Below are the code and all the weights of a small trained network. Each question names an input and a class and asks about switching units off, where a switched-off unit gives its printed mean instead of its output.

import numpy as np


def w(rows, s, z=0):
    codes = np.array(rows[::2]) - 128.0
    scale = np.full(codes.shape[1], s)
    scale[-1] = z or s
    return codes * scale


def norm(h):
    return h / np.sqrt((h * h).mean(-1, keepdims=True) + 1e-5)


def f(y):
    return y / 2 * (1 + np.tanh(0.7978845608 * (y + 0.044715 * y**3)))


def log_softmax(a):
    a = a - a.max(-1, keepdims=True)
    return a - np.log(np.exp(a).sum(-1, keepdims=True))


def net(x, mask):
    res = np.array(x, float).reshape(1, 8) / 4 @ E
    u = 0
    for l in range(2):
        y = f(norm(res) @ A[l][:, :-1].T + A[l][:, -1])
        res = res + np.where(mask[u : u + 8], y, B[l][:, -1]) @ B[l][:, :-1]
        u += 8
    return log_softmax(norm(res)[-1] @ U[:, :-1].T + U[:, -1])


A, B = {}, {}
E = w([
[95,113,133,59,95,85,51,147],'x0',
[64,94,148,159,127,141,187,148],'x1',
[120,10,109,84,143,137,190,120],'x2',
[19,161,185,145,145,137,124,214],'x3',
[152,40,212,154,113,61,150,117],'x4',
[219,108,164,56,254,140,66,183],'x5',
[144,160,108,87,129,68,54,197],'x6',
[239,142,78,109,164,63,112,183],'x7',
],0.0013)
A[0] = w([
[136,237,28,86,148,143,98,134,60],'L0N0',
[4,154,160,127,110,104,52,157,116],'L0N1',
[73,184,96,222,79,85,235,223,5],'L0N2',
[91,165,217,196,180,206,146,129,57],'L0N3',
[72,42,213,156,128,101,229,119,146],'L0N4',
[32,31,87,96,122,229,210,101,52],'L0N5',
[68,110,188,81,40,85,37,100,114],'L0N6',
[74,183,100,207,49,144,213,86,119],'L0N7',
],0.0034,0.0033)
B[0] = w([
[153,180,96,105,89,155,80,108,140],'L0N0',
[123,123,157,153,24,66,179,87,202],'L0N1',
[161,96,74,255,133,190,77,199,149],'L0N2',
[162,181,196,110,133,196,207,122,149],'L0N3',
[130,187,59,108,100,175,83,106,249],'L0N4',
[38,94,39,48,213,139,195,74,199],'L0N5',
[98,162,124,158,107,51,179,193,175],'L0N6',
[152,57,157,101,178,116,83,168,251],'L0N7',
],0.0035,0.0023)
A[1] = w([
[71,51,139,197,100,161,208,121,66],'L1N0',
[203,37,40,154,105,61,149,45,132],'L1N1',
[185,94,149,58,206,81,88,219,97],'L1N2',
[97,104,95,252,107,167,79,207,69],'L1N3',
[118,196,246,141,173,221,200,134,2],'L1N4',
[97,167,90,193,54,209,125,82,146],'L1N5',
[191,123,86,159,215,174,143,79,117],'L1N6',
[189,241,94,173,121,111,65,157,71],'L1N7',
],0.0037,0.0022)
B[1] = w([
[149,155,60,74,166,145,70,147,211],'L1N0',
[150,166,226,208,161,206,156,82,247],'L1N1',
[146,24,184,63,216,64,68,203,213],'L1N2',
[143,96,117,197,156,171,167,227,193],'L1N3',
[188,243,214,56,152,184,231,162,157],'L1N4',
[203,95,146,102,212,57,147,200,250],'L1N5',
[49,118,152,157,2,29,96,129,211],'L1N6',
[95,133,34,70,110,223,119,71,207],'L1N7',
],0.0033,0.0013)
U = w([
[156,239,222,83,156,191,214,164,8],'0',
[34,76,53,73,180,175,190,61,255],'1',
[60,170,151,155,26,18,125,176,140],'2',
[174,45,187,47,200,52,51,185,173],'3',
[200,93,187,217,114,129,139,8,141],'4',
[177,230,25,61,95,159,24,102,53],'5',
[137,105,72,231,155,179,142,254,93],'6',
],0.008,0.00072)

Each question gives the input, the list of numbers given to net, and the class t.
The units are the neurons (one row each of A and B). Each row of codes is followed by its name. A weight is (code - 128) times the scale printed after its matrix; where a second scale follows, it is the last column's (A, B and U).
mask holds one flag per neuron, layer by layer. A switched-off neuron (its flag False) gives its mean, the last column of its row in B, instead of its output. The means were averaged over made-up inputs and are rounded, as every weight is.
A unit's drop is (log p(t) with every unit on - log p(t) with that unit switched off) / (log p(t) with every unit on - log p(t) with every unit switched off).
The circuit of an input: a set's keep is (log p(t) with only the set's units on - log p(t) with every unit switched off) / (log p(t) with every unit on - log p(t) with every unit switched off). Starting from the 12 units with the biggest drops (on a tie, the unit counted first), units are removed one at a time, each time the one whose removal leaves the highest keep (on an exact tie, the one counted first), for as long as the keep stays at least 0.8.
circuit, biggest first: the units of the circuit, biggest drop first
most important unit: the unit with the biggest drop
k most important neurons: the k neurons with the biggest drops, biggest first
k most important neurons of layer l: the k neurons of layer l with the biggest drops, biggest first
input [-1,1,5,7,-7,8,-2,-3], class 0: most important unit : L1N4
input [6,5,-4,6,7,-8,-6,-3], class 6: 2 most important neurons of layer 1 : L1N3; L1N6
input [-4,5,7,-2,4,-2,-2,6], class 4: 2 most important neurons : L1N1; L1N7
input [-2,8,2,5,6,4,-6,7], class 0: circuit, biggest first : L1N4; L0N7; L0N4
input [3,-3,-6,6,-5,0,4,-6], class 2: 2 most important neurons of layer 0 : L0N1; L0N4
input [8,8,-6,-5,0,8,-6,-3], class 0: circuit, biggest first : L0N7; L1N4
input [-4,-7,7,-4,-6,3,-3,2], class 4: 2 most important neurons of layer 1 : L1N1; L1N6
input [-2,-8,-2,-4,-2,-4,-3,3], class 4: 3 most important neurons : L1N1; L0N4; L1N0
input [-4,-8,-5,1,-2,-3,-4,-4], class 0: circuit, biggest first : L1N4; L0N4
input [-4,6,-6,3,6,-4,3,-7], class 6: circuit, biggest first : L0N2; L1N3
input [-4,-2,-5,4,-7,-7,-7,-6], class 0: circuit, biggest first : L1N4; L1N5
input [-3,6,-7,-7,-1,4,-3,-7], class 0: 2 most important neurons : L1N4; L0N3
input [-2,2,-2,0,-2,0,-1,6], class 5: 2 most important neurons : L1N7; L0N0
input [-4,1,-5,-3,5,3,6,-8], class 0: most important neuron of layer 0 : L0N3
input [5,-5,-1,-8,-1,4,-8,-2], class 4: 3 most important neurons : L1N1; L0N7; L0N4
input [1,-2,-2,1,1,-1,-3,-1], class 0: 2 most important neurons : L0N3; L1N4
input [1,-7,7,-4,-1,0,-4,5], class 4: 2 most important neurons : L1N1; L0N7
input [-8,4,-8,-5,-7,-3,-3,1], class 6: 2 most important neurons of layer 1 : L1N3; L1N5
input [-3,6,-2,-6,4,-4,0,-7], class 1: 2 most important neurons : L0N5; L1N0
input [1,8,0,-2,4,0,0,5], class 4: most important unit : L1N1
input [7,-4,8,7,-8,-4,7,-8], class 2: 2 most important neurons : L0N1; L0N6
input [-1,2,7,-1,7,-1,-3,4], class 4: 2 most important neurons : L1N1; L1N7
input [6,-5,-4,-7,3,-4,-4,2], class 4: 2 most important neurons : L1N1; L0N4
input [-2,0,6,-1,3,-8,6,2], class 6: 3 most important neurons : L0N2; L1N3; L0N1
input [0,-2,-3,7,-6,-6,-7,1], class 6: 2 most important neurons : L0N2; L1N3
input [6,6,0,5,4,1,-7,2], class 1: 2 most important neurons : L0N5; L1N6
input [5,-5,-1,-6,0,5,-4,-7], class 4: most important unit : L0N7
input [6,1,-1,0,-5,8,-8,-8], class 0: 2 most important neurons : L1N4; L0N3
input [4,3,1,-7,-3,5,-7,5], class 4: 2 most important neurons of layer 1 : L1N1; L1N5
input [4,-2,5,-3,6,0,1,-1], class 4: 2 most important neurons of layer 0 : L0N7; L0N4
